Here is a tiny trained network, its code and every weight. The questions are about switching its units off for an input and a class, where a switched-off unit gives its printed mean instead of its output.

import numpy as np


def w(rows, s, z=0):
    codes = np.array(rows[::2]) - 128.0
    scale = np.full(codes.shape[1], s)
    scale[-1] = z or s
    return codes * scale


def f(y):
    return np.maximum(y, 0)


def log_softmax(a):
    a = a - a.max(-1, keepdims=True)
    return a - np.log(np.exp(a).sum(-1, keepdims=True))


def net(x, mask):
    res = np.array(x, float).reshape(1, 4) / 4 @ E
    y = f(res @ A[0][:, :-1].T + A[0][:, -1])
    res = res + np.where(mask, y, B[0][:, -1]) @ B[0][:, :-1]
    return log_softmax(res[-1] @ U[:, :-1].T + U[:, -1])


A, B = {}, {}
E = w([
[90,170,167,156,111,172,5],'x0',
[161,244,89,67,175,122,95],'x1',
[163,133,17,173,135,167,97],'x2',
[137,109,138,131,145,124,120],'x3',
],0.016)
A[0] = w([
[124,121,130,182,73,189,85,154],'n1',
[137,96,51,122,146,92,138,118],'n2',
[114,96,140,139,115,184,149,214],'n3',
[96,93,86,184,133,134,130,154],'n4',
[101,142,215,107,127,115,76,184],'n5',
[124,64,143,121,46,182,172,248],'n6',
[148,186,114,49,192,137,54,138],'n7',
[132,123,157,115,142,98,177,190],'n8',
[163,127,32,163,130,152,166,221],'n9',
[77,154,189,87,85,114,91,186],'n10',
[72,126,149,196,102,153,107,182],'n11',
[107,102,197,60,138,71,174,254],'n12',
[81,119,112,62,119,86,190,225],'n13',
[126,95,135,189,100,107,163,227],'n14',
[123,161,111,20,177,96,140,232],'n15',
[106,171,189,128,120,165,133,120],'n16',
[136,151,121,168,99,203,93,120],'n17',
[162,154,87,148,168,250,81,94],'n18',
],0.015,0.0051)
B[0] = w([
[52,154,194,48,185,141,64,198],'n1',
[162,39,69,114,143,168,155,184],'n2',
[37,114,70,107,118,80,41,169],'n3',
[142,122,69,125,220,77,115,175],'n4',
[84,116,166,231,158,178,191,215],'n5',
[14,118,143,192,127,57,97,204],'n6',
[164,247,109,180,89,60,230,254],'n7',
[112,123,167,110,63,52,104,183],'n8',
[124,11,14,71,109,105,132,226],'n9',
[55,165,129,236,163,195,230,209],'n10',
[47,138,185,126,189,161,52,191],'n11',
[120,204,242,152,43,91,126,231],'n12',
[114,126,175,73,31,80,138,203],'n13',
[20,99,51,180,82,31,89,188],'n14',
[210,155,146,90,113,190,235,233],'n15',
[115,148,143,155,150,156,227,177],'n16',
[117,171,165,124,187,75,71,193],'n17',
[94,255,84,90,100,14,131,228],'n18',
],0.0082,0.023)
U = w([
[99,170,167,153,87,47,89,192],'0',
[49,69,195,202,170,201,102,63],'1',
[209,141,249,43,86,173,147,130],'2',
[134,153,146,226,181,198,160,86],'3',
[86,37,89,167,148,116,106,245],'4',
[92,129,154,110,236,149,6,3],'5',
[216,98,93,65,135,145,139,119],'6',
],0.011,0.0017)

Each question gives the input, the list of numbers given to net, and the class t.
The units are the neurons (one row each of A and B). Each row of codes is followed by its name. A weight is (code - 128) times the scale printed after its matrix; where a second scale follows, it is the last column's (A, B and U).
mask holds one flag per neuron, in row order. A switched-off neuron (its flag False) gives its mean, the last column of its row in B, instead of its output. The means were averaged over made-up inputs and are rounded, as every weight is.
A unit's drop is (log p(t) with every unit on - log p(t) with that unit switched off) / (log p(t) with every unit on - log p(t) with every unit switched off).
The circuit of an input: a set's keep is (log p(t) with only the set's units on - log p(t) with every unit switched off) / (log p(t) with every unit on - log p(t) with every unit switched off). Starting from the 12 units with the biggest drops (on a tie, the unit counted first), units are removed one at a time, each time the one whose removal leaves the highest keep (on an exact tie, the one counted first), for as long as the keep stays at least 0.8.
circuit, biggest first: the units of the circuit, biggest drop first
most important unit: the unit with the biggest drop
top k neurons: the k neurons with the biggest drops, biggest first
drop of u: that unit's drop, to one decimal
input [-7,1,-5,-6], class 2: circuit, biggest first -> (n15, n18)
input [1,6,-8,-2], class 3: circuit, biggest first -> (n10, n5)
input [2,7,-7,5], class 3: most important unit -> n10
input [-6,-3,1,-8], class 4: top 3 neurons -> (n7, n18, n9)
input [7,0,2,5], class 5: top 3 neurons -> (n1, n12, n11)
input [0,2,3,-6], class 6: top 2 neurons -> (n12, n6)
input [1,-6,-5,-2], class 1: top 2 neurons -> (n18, n7)
input [1,6,-6,6], class 3: drop of n10 -> 0.3
input [1,-6,5,7], class 5: drop of n1 -> 0.2
input [1,4,-7,-2], class 3: drop of n5 -> 0.3
